Below are the code and all the weights of a small trained network. Each question names an input and a class and asks about switching units off, where a switched-off unit gives its printed mean instead of its output.

import numpy as np


def w(rows, s, z=0):
    codes = np.array(rows[::2]) - 128.0
    scale = np.full(codes.shape[1], s)
    scale[-1] = z or s
    return codes * scale


def f(y):
    return np.maximum(y, 0)


def log_softmax(a):
    a = a - a.max(-1, keepdims=True)
    return a - np.log(np.exp(a).sum(-1, keepdims=True))


def net(x, mask):
    res = np.array(x, float).reshape(1, 8) / 4 @ E
    y = f(res @ A[0][:, :-1].T + A[0][:, -1])
    res = res + np.where(mask, y, B[0][:, -1]) @ B[0][:, :-1]
    return log_softmax(res[-1] @ U[:, :-1].T + U[:, -1])


A, B = {}, {}
E = w([
[126,127,130,131,127,128,126,128,127],'x0',
[186,162,151,145,69,51,254,135,43],'x1',
[123,87,138,215,213,66,99,153,82],'x2',
[131,127,130,129,130,130,130,127,127],'x3',
[109,204,199,129,109,50,71,69,145],'x4',
[199,180,50,142,105,127,44,135,84],'x5',
[172,58,142,200,35,98,105,151,220],'x6',
[80,210,44,196,154,123,191,101,200],'x7',
],0.008)
A[0] = w([
[74,116,99,128,189,190,2,127,187,24],'neuron 0',
[112,171,98,32,62,197,167,89,147,195],'neuron 1',
[182,180,147,159,77,45,235,149,40,22],'neuron 2',
[119,186,54,206,141,129,175,73,191,20],'neuron 3',
[111,180,189,123,135,96,33,65,172,187],'neuron 4',
[158,71,194,71,112,149,53,157,96,11],'neuron 5',
[94,197,111,54,238,159,143,110,42,75],'neuron 6',
[177,194,60,166,127,135,83,115,97,109],'neuron 7',
[92,98,197,143,135,103,207,119,139,97],'neuron 8',
[173,71,146,198,42,116,100,151,197,28],'neuron 9',
[70,116,170,140,170,130,183,114,170,70],'neuron 10',
[131,70,63,106,153,214,168,187,93,254],'neuron 11',
[152,151,120,102,15,169,151,121,192,160],'neuron 12',
[127,131,167,60,162,164,110,117,44,123],'neuron 13',
[179,79,145,147,41,105,115,146,207,97],'neuron 14',
[139,73,141,234,142,73,100,167,138,118],'neuron 15',
[109,209,201,96,111,48,111,51,112,110],'neuron 16',
[41,75,189,111,160,118,205,127,136,117],'neuron 17',
[177,150,65,137,125,139,64,140,86,119],'neuron 18',
[110,114,97,193,224,76,138,146,95,131],'neuron 19',
[196,150,48,143,117,77,101,120,87,120],'neuron 20',
[76,83,157,109,166,144,123,124,175,141],'neuron 21',
[57,207,26,186,167,138,161,103,203,96],'neuron 22',
],0.0073,0.0043)
B[0] = w([
[7,42,66,136,28,174,194,12,81,215],'neuron 0',
[131,134,195,215,232,113,56,67,40,223],'neuron 1',
[16,27,50,121,38,176,172,6,86,235],'neuron 2',
[140,53,198,5,100,26,119,200,94,188],'neuron 3',
[214,62,61,204,173,115,216,124,178,202],'neuron 4',
[139,27,190,24,109,12,151,186,72,180],'neuron 5',
[59,238,94,127,122,186,146,227,155,217],'neuron 6',
[176,134,198,118,61,207,103,162,197,182],'neuron 7',
[185,133,163,130,52,226,57,123,209,183],'neuron 8',
[37,253,66,81,154,111,164,208,129,190],'neuron 9',
[171,146,147,91,73,161,46,169,175,169],'neuron 10',
[223,81,71,213,188,72,200,140,200,254],'neuron 11',
[105,150,196,203,235,145,66,70,30,204],'neuron 12',
[49,164,160,87,140,86,182,199,143,196],'neuron 13',
[49,233,91,100,178,122,169,197,139,195],'neuron 14',
[60,189,166,168,203,148,97,131,66,197],'neuron 15',
[212,82,36,177,207,108,187,151,199,195],'neuron 16',
[215,162,148,142,55,201,32,142,181,195],'neuron 17',
[176,116,183,141,53,208,83,143,203,185],'neuron 18',
[108,129,192,161,214,138,38,83,39,200],'neuron 19',
[153,131,199,135,54,192,98,135,209,185],'neuron 20',
[122,118,124,148,61,184,137,87,154,181],'neuron 21',
[137,45,205,37,112,21,156,183,90,223],'neuron 22',
],0.0064,0.0095)
U = w([
[47,81,62,122,34,161,159,28,93,50],'0',
[152,78,192,21,107,31,137,184,93,49],'1',
[53,249,85,105,150,142,147,200,144,49],'2',
[201,152,170,134,43,207,57,134,186,54],'3',
[124,145,187,192,223,137,58,71,42,50],'4',
[226,90,33,184,188,101,192,130,180,51],'5',
[136,134,133,149,130,131,129,122,126,255],'6',
],0.012,0.0099)

Each question gives the input, the list of numbers given to net, and the class t.
The units are the neurons (one row each of A and B). Each row of codes is followed by its name. A weight is (code - 128) times the scale printed after its matrix; where a second scale follows, it is the last column's (A, B and U).
mask holds one flag per neuron, in row order. A switched-off neuron (its flag False) gives its mean, the last column of its row in B, instead of its output. The means were averaged over made-up inputs and are rounded, as every weight is.
A unit's drop is (log p(t) with every unit on - log p(t) with that unit switched off) / (log p(t) with every unit on - log p(t) with every unit switched off).
The circuit of an input: a set's keep is (log p(t) with only the set's units on - log p(t) with every unit switched off) / (log p(t) with every unit on - log p(t) with every unit switched off). Starting from the 12 units with the biggest drops (on a tie, the unit counted first), units are removed one at a time, each time the one whose removal leaves the highest keep (on an exact tie, the one counted first), for as long as the keep stays at least 0.8.
units of the circuit, in order: the units of the circuit, biggest drop first
top k neurons: the k neurons with the biggest drops, biggest first
drop when u is switched off: that unit's drop, to one decimal
input [5,7,7,7,-4,-7,4,-7], class 0: units of the circuit, in order => (neuron 2)
input [-5,7,1,4,5,-6,3,-2], class 0: top 2 neurons => (neuron 2; neuron 11)
input [5,0,7,-3,8,8,-6,2], class 3: top 2 neurons => (neuron 7; neuron 20)
input [-5,-1,8,5,-5,-8,4,7], class 3: top 2 neurons => (neuron 17; neuron 8)
input [-2,-4,-5,1,-1,-3,-4,1], class 4: top 2 neurons => (neuron 1; neuron 2)
input [0,5,-2,2,-5,7,-3,7], class 1: units of the circuit, in order => (neuron 22; neuron 3)
input [4,-1,-6,-5,-1,1,8,4], class 2: top 2 neurons => (neuron 9; neuron 14)
input [-1,-5,1,1,0,4,6,-3], class 2: units of the circuit, in order => (neuron 9; neuron 14)
input [7,-5,4,2,5,0,-5,-6], class 1: top 2 neurons => (neuron 5; neuron 2)
input [4,-6,6,2,-6,5,-3,1], class 0: top 3 neurons => (neuron 0; neuron 1; neuron 12)
input [4,-2,-7,-1,8,3,4,-1], class 5: top 4 neurons => (neuron 4; neuron 16; neuron 19; neuron 15)
input [6,7,3,4,-5,7,6,-3], class 0: top 2 neurons => (neuron 2; neuron 17)
input [-1,-5,-6,4,6,0,5,-7], class 1: top 3 neurons => (neuron 5; neuron 11; neuron 2)
input [-2,-3,-3,-3,-5,-1,-3,-4], class 5: units of the circuit, in order => (neuron 11)
input [-5,2,3,-2,7,-1,-2,-6], class 5: units of the circuit, in order => (neuron 16; neuron 4)
input [-7,7,-7,-5,-6,-8,6,7], class 3: top 2 neurons => (neuron 8; neuron 17)
input [-6,8,-8,-7,-8,-4,0,-6], class 0: top 3 neurons => (neuron 2; neuron 19; neuron 15)
input [-7,6,-5,2,-4,4,-7,-1], class 2: top 2 neurons => (neuron 6; neuron 0)
input [6,-1,1,-4,6,2,1,-5], class 5: units of the circuit, in order => (neuron 4; neuron 16)
input [6,1,-7,-5,-7,6,8,5], class 2: units of the circuit, in order => (neuron 9)
input [-6,6,-2,-6,3,5,3,-5], class 0: drop when neuron 2 is switched off => 1.2
input [3,-2,-8,-2,5,-6,7,-5], class 4: drop when neuron 4 is switched off => 0.0
input [0,-2,-1,1,2,2,-7,-8], class 1: drop when neuron 5 is switched off => 2.6
